[-11  -9  -8  46  -6 -34  22 -17 -22   6  11 -28 -32 -33 -23  12 -26   4
  21 -48 -19  23 -12   2  -3  46  -1  13   8 -16  12 -21] : 1
[-14 -35  -6 -15  15  39   9  30  22  -8   1  13 -41 -26  22  34  47   9
  27  14   4   9  28  40  50  20 -29 -43   3  33 -14   2] : 7
[-20  18  -7  13   9  -6 -30   8 -18  -4  33 -22  10   2 -15  15 -17  31
   4   3 -13  -9  -1  -3  18  17  -5  30  33   9  14  16] : 6
[ 15   5 -26 -28  14 -18  10   5 -12 -25  29   7 -11 -11  -7  18  10  30
  33 -15 -41 -23   6 -12  42   4   5  53  29 -12 -23  11] : 6
[ -9  11  -3  13 -17 -42  18  -8  18  -3  -1  49  -1  -5   3  -9  32   0
  18  -7   6 -26  10 -13  17   2   2 -28   3   1 -11  -9] : 4
[  2 -45  29  15  -1  25 -25  21  17  -7  -6   2 -42  -2   1 -22  -5 -50
   4  41 -10  24  -2  35  -6   0  -4   0 -38  14  33   7] : 1
[ -4 -50 -22  16  22  -8  -9  22  -2 -14 -11   6   2 -12  25  25 -10 -33
  -6  -4   0   1   9  63  41  17  -5 -22 -27   0  14  -7] : 9
[-16   5 -12  45  -4 -12 -17  -5   9   5   3  30  16 -18   1  40   4  23
  -7   9   2  -2  10  16   2  32 -19 -54 -27   2  12  12] : 8
[  8 -13 -13  -9  13 -21  20   8  -7  13  -3  25  -3 -15  26  27   1  27
  38  -7   4 -67  14  -5  25  22   5   2  34  10   8   2] : 4
[-17  12 -10  16  14 -30  -6   9  -4   9 -23 -10   5 -10  14  32 -24  37
  -2 -41  -1 -13  -8  24   3  22 -17 -26  16  14  23  13] : 7
[ 17  23 -12 -16 -29 -17  20  -7 -14 -25  27  -4  29  -5 -34 -15   1  -5
 -14   4 -36 -13  -6 -29 -42  26   3  45  -7 -24 -30  -1] : 10
[  5 -44  31   1 -17  26  -4  26  25  -1 -18  22 -31 -20   6 -34  19 -22
  -8  33  10  -1  -9  14  13   8 -15 -16 -19  13  31  -7] : 9
[ -2 -16   4   3  -6  -8  23  18 -11  -1 -18 -24  21 -20   2  25 -16  44
  10 -15 -24   4  -5 -11   8  23 -17  17  29  24  21   8] : 0
[  1  -5   8  36 -14 -33  11  15  32  -9 -32  28 -16 -25  19   1  18  21
  28 -42 -11 -18   0  13  24  20 -19 -45  30  13  13  12] : 0
[ 37  21  -5 -10  17   5  -8   6 -15 -10  19 -29  31 -48  13  28  26  70
  -5 -31 -10 -46  15  15  27   7   1  17  49 -11   6  18] : 8
[-13 -26 -12   0  -4 -30  49   4 -18 -18   5  40 -19   0 -22   3  -9 -24
  25   2 -49  19 -15  -5  20   7   3  50 -30  -9  -1 -10] : 2
[ 16  11  16  -7 -29  26  -3 -12  15   0  13  41  -8  11 -17 -13  14  -3
  10  27   2 -53  -1 -30 -24  35   2  11   0  -3 -36   8] : 10
[ 22   8 -21 -30  17   0  -2  -5 -21 -28  11  -9   8   9   3  29  20  45
  27   0 -47 -53  -7   7  26  -3  17  50  27  -6  -9  30] : 10
[ -1   7  -5  -3 -20 -55   8  17  21 -22 -13  29  22   6  -1 -38  26 -21
  -8 -30  -2  -3  -8  18   5 -23   4 -11   4   1   9   1] : 9
[-31 -11   3  41   1  -7   0   1   4  26  -7  35 -27   2  -3  -5 -19 -50
   9  13  33  25  -4  13 -10   3  -6 -30 -13   9  14 -21] : 2
[ -1  10 -12   2  -9 -43   3  -1   7 -12   7  27  -8   9 -11   3 -34 -32
  -6 -33  -2 -16 -18 -10 -28   4  11  40 -10 -22 -15   2] : 3
[ 10 -39   2  -1  15 -10  23  21  -8  23   8 -11  -7 -28  14  40  14  43
  31 -29  -7 -34  12   0  32   6  14  11  41   9   5  10] : 3
[-23   5   9   7  23  -3  21  18  -3   2  -7   1  -3  11  19  17  52  16
  -2 -44  -7   4 -19  -1  51 -27   2   4  39  15   0   6] : 2
[ -6  25 -35 -19  30 -26   0 -17 -17  11  18  42   3  24   5  16  -2   9
  22   4   5 -55  12 -11  36   1   4   5   3 -16 -16  11] : 5
[ 24  -7 -20  -4 -16 -19  16  17  33 -14   4  20  39  -6  -8  -4   6 -14
 -12 -13 -15 -23  -7 -18 -32  28   6  29  19  -9 -11  -4] : 8
[-22  18  -7 -28 -25 -45  44   1   3 -20  -3  15  10   8 -28 -34  24  19
  -6 -28 -22   9 -36 -53  19  -2 -17  22   5 -19   4  -3] : 5
[-15  16 -14  11   0 -56  21   6 -14 -29  16   2 -12 -17  -3  17  -2  40
  40 -38 -37   1  12  16  31  21 -20 -35   4  18  33  18] : 4
[  3  10   0 -34  15   6  -5 -14  -4 -14  12 -34  -1   4   9  27  27  27
  -6 -42  -8  -1 -15  20  55 -22   3   2  23 -12  -9  18] : 8
[-15 -16  10   9   7  14 -14  -7 -15  -5  18  -1 -25  20   1  37 -15  27
  54 -23 -45 -35  12   0  45  38  -9  12  16  21  10  41] : 0
[ 24   4  -7   3  18  -2   3   3   9  -6  20  -4  -5 -21   2  18  10  26
  15 -45 -26 -22   6 -10  43   7  11  15  30  -8  -8  12] : 8
[ 19   1  -3 -66  -6 -39  23   8  -1 -18  23  14   6 -15   2 -13  26 -34
 -47   6 -21 -34 -29 -12  -6 -13   4  31 -34 -67 -25   6] : 3
[ 13  14 -18 -28   3 -31 -15  -2  13 -32  -2  41  11  19  -3  -5   1   2
  23  12 -12 -35  -2  13  35 -14   9 -18 -15 -14 -12  30] : 10
[-18  44 -28  15 -18 -73   8   9   8 -24  -5  41  43 -12 -14  -7   4  26
  -7 -20  -7 -25 -20 -20  21  12  -1 -13   5 -20  -7  16] : 10
[-18 -39 -20 -28  34  -9   7 -17 -11   8 -10 -48   1  63   3  19 -18  15
  16   0 -14 -10 -37  44  37   9   7   5  33  10  36   8] : 5
[ 24 -15  -6 -65  27 -15   7   9  15 -23 -17 -24  28  38  10   1   3  15
   0 -20 -28 -15 -11  40  36 -30  20  21  25  12  -9  19] : 7
[  5   0 -22  -9  39 -12   0  13 -17  -9  28   9  -2  -3   1  28  -3  11
  31   4 -17  -6  26  17  51  -6  15  20   1  11 -11  15] : 1
[-23  -7   3 -13  -7 -12  34   4  12   4 -12  53 -48  -1  24  44  28  -4
   0  17  24 -19 -11  67   8   5 -10 -23 -11  20 -37   3] : 3
[ 17  17 -17  28  20  -8   4  -3 -25  14  28   3  -9 -28  -6  18 -39  26
  35  20 -23 -42  30  14  -1  38   7  37  41  16   1   2] : 0
[  4  23 -34 -12   2 -57  10  13  27 -16 -29  54  12  -1  18  -1  -2  -6
  20   8  11 -23  -1  22   2 -17  -6 -16  20   7  -4   6] : 0
[ -1 -36  20  17 -26  62 -59   2  38 -24  18 -14 -16   5 -25 -39  12 -43
   2  33  19  23  -3 -17 -14  16  -8  31  16  -2   4 -15] : 6
[ 31  38  -6 -57   7   2  -5 -13 -20 -30  20  -4  10  16   0  10   1  29
  33  -9 -26 -44  17   5   4 -15   3  52  37   6 -21  31] : 0
[  6 -22  21   5  -8  28 -11   9  25  -4  15 -25 -33 -10  -1 -17  11 -36
 -11   0  -6  16  -7  40   3   8  -5  -9   7   3  12   0] : 8
[ 18 -22   2 -39  32  -4   7  22  -8   1  12 -22 -11  -2  22  20  20  27
  32 -22 -20 -52  -3  22  49  12  10  13  42   0  16  30] : 1
[  0  -9  -9   0  20 -43   1 -16  12  -2  -5  -4   0   7  14  -5   9 -12
  -7   1  -3  -4 -13  25  37 -13   8 -56 -13 -19  17 -10] : 4
[  9  15  21  27  15  21  -1  -2 -11   0   5  10 -10 -10  12  20  28  24
   2 -51  -4 -27   1 -18  13  15 -10  -2  19  -3  -5   7] : 2
[ -8  -9   4 -15  20 -14  22  17  11  20 -21  -8  16  19  24  -6  43  15
 -21 -16   3 -19 -18  -7  42 -24   2 -14  32   7   7   3] : 5
[-38  21 -13 114  29  26 -47 -19 -10  34  23 -15 -35 -14  -1  45 -26  -3
 -25  24  19  33  12  28 -13  32  -5 -19   6  24 -10 -30] : 6
[  8 -19 -11 -16  28 -22  26  19   5   2  11   9  -3  -1  16  14  -3  14
  19   9 -22 -37   4   5  43  23   5 -16  15  15  13   4] : 4
[-21 -16  27  11 -19  17  -4   2  15 -19  -2  10 -41  14 -14 -17 -44 -35
  -5  39   5  29 -16  19 -16  32 -26 -16 -41  33  29  -7] : 4
[ 12  36 -10   7  23 -10 -32 -14 -26  -5  39 -36  18  10 -16   9 -28  27
 -12  -6 -22 -22   1   7  -3   9  12  44  33  -8  -5  11] : 6
[ 18  56 -25   0  10 -48  -9 -27  -6 -46  17 -26  18   0 -10   1 -16  -2
 -26 -72 -22   6 -17  44  13 -17  15  30  18 -33 -21   5] : 8
[ -4   8   4 -38   4 -16  14  -8   0 -17  17   9 -36   7   3  -5  -3  -3
  13 -14 -11 -37 -22  -9  40  22  -8   1   3 -15   2   6] : 4
[  9  21  -8  14  36  -7  19  13 -23  15  25  30   6 -10  18  42   8  27
   9 -33 -13 -63  16  -8  16  42  -7  -8  22   1 -11  16] : 2
[-14  30  -9  -2   7 -59 -17   2   8   2 -10  15  -8  10  19  13   0  14
  -1 -42  -1 -25 -22  11  19 -10 -13 -44  11 -17   9  25] : 6
[ -2 -35  14 -25   4  30 -33   5  20   4  -9  -9 -15  13   9 -14  -8 -44
   2  10  23  -4   5  27  16  -8   1  -4  -5  -1   1   0] : 7
[  8  34  -3  -9  13 -20  -1  -8   9 -31  -2   6   2   3  33  18  27   6
 -22 -31  13 -37   0  49  15  15 -15 -49   9  -1 -17   5] : 4
[  3  -1 -16 -30  -8 -39   5   6  16 -18 -32   2  16  25  14   9   2  -1
  14 -30   4 -18 -24  29   1  -9  -2 -36  15   0   3  21] : 10
[-11  -7   7  -3 -15   0   4   0  26  15  -7  23 -25  11  -3 -25  27 -34
 -11  49   1  -6 -29  -7  -8  -6   3 -25 -15  -8  -7  -4] : 10
[ 11  24 -12  18  35   6 -19  -2   3  -6  -4   1 -15   7  20  31  17  30
  -2 -12 -22 -36 -13   1  30  -6  10  -7  14   0 -10  21] : 10
[ -9  38 -17 -15   7 -61  55  20  -1 -14 -17  74 -22  -2  -3   2 -14   4
  22 -16  -7   8 -16   9  11 -16 -12  -2  -6  17  -4   4] : 2
[  4 -12 -27 -43  26 -19  21  23   6  -3  -7  25   0   6  25  40  26  38
  52 -32 -22 -51  19  13  55  -4   7  13  41  22 -17  26] : 7
[-15  -6   1   2 -19 -36   1  14  22 -30   9  -8  14   7  -6  -5  43   5
  -4 -33 -32  18  -9  14  18   5 -16 -28  10  -3  -2  15] : 6
[  5   1  -2 -29  12 -10  10   4 -24 -12  10   1 -12 -14  19  32   2  48
  27  -3 -19 -62   0  11  31  31 -15   2  16   4  26  23] : 4
[ -3  15  -5 -18  14 -16  -3  -8  -7 -22  14 -11  -8   2   5  10  -2  27
  23 -30   1 -21   0   5  47   8  -6 -14  24   3  13  10] : 4
[ 29 -24 -10 -41  20 -12   7  -8 -23 -35  30 -69   1 -12 -14  -1  14  17
  20 -23 -43   6  -6  34  32   9   9  27  19 -30  18   8] : 1
[  1  27 -18   6  24 -24   0  -1 -12   1  24  11 -14   0   3   5   3  14
   0 -29 -19 -48 -13  -3  29  18   8  19  24  -8   4   7] : 9
[-14  -2 -13  29  -2 -49   2  11  13 -14 -22  30  20  20   5 -16  -9 -17
 -13 -20 -10 -19 -11  21   2  15  -8 -11  -9  -3  18   8] : 5
[ 20   4  -3  -9  19   3 -16 -11  -6 -20  36 -26  15   6  -1   3  24  11
   4  14 -46 -31  13  23  25  14   3   3  18 -12  -2  21] : 0
[-16   7  -1  -1  16   1 -26   3  -5   4  23  18 -38   4   6  20  -2  10
  21   5 -11 -25   0  -4  46   6  -7   3   6  -3  -3  21] : 6
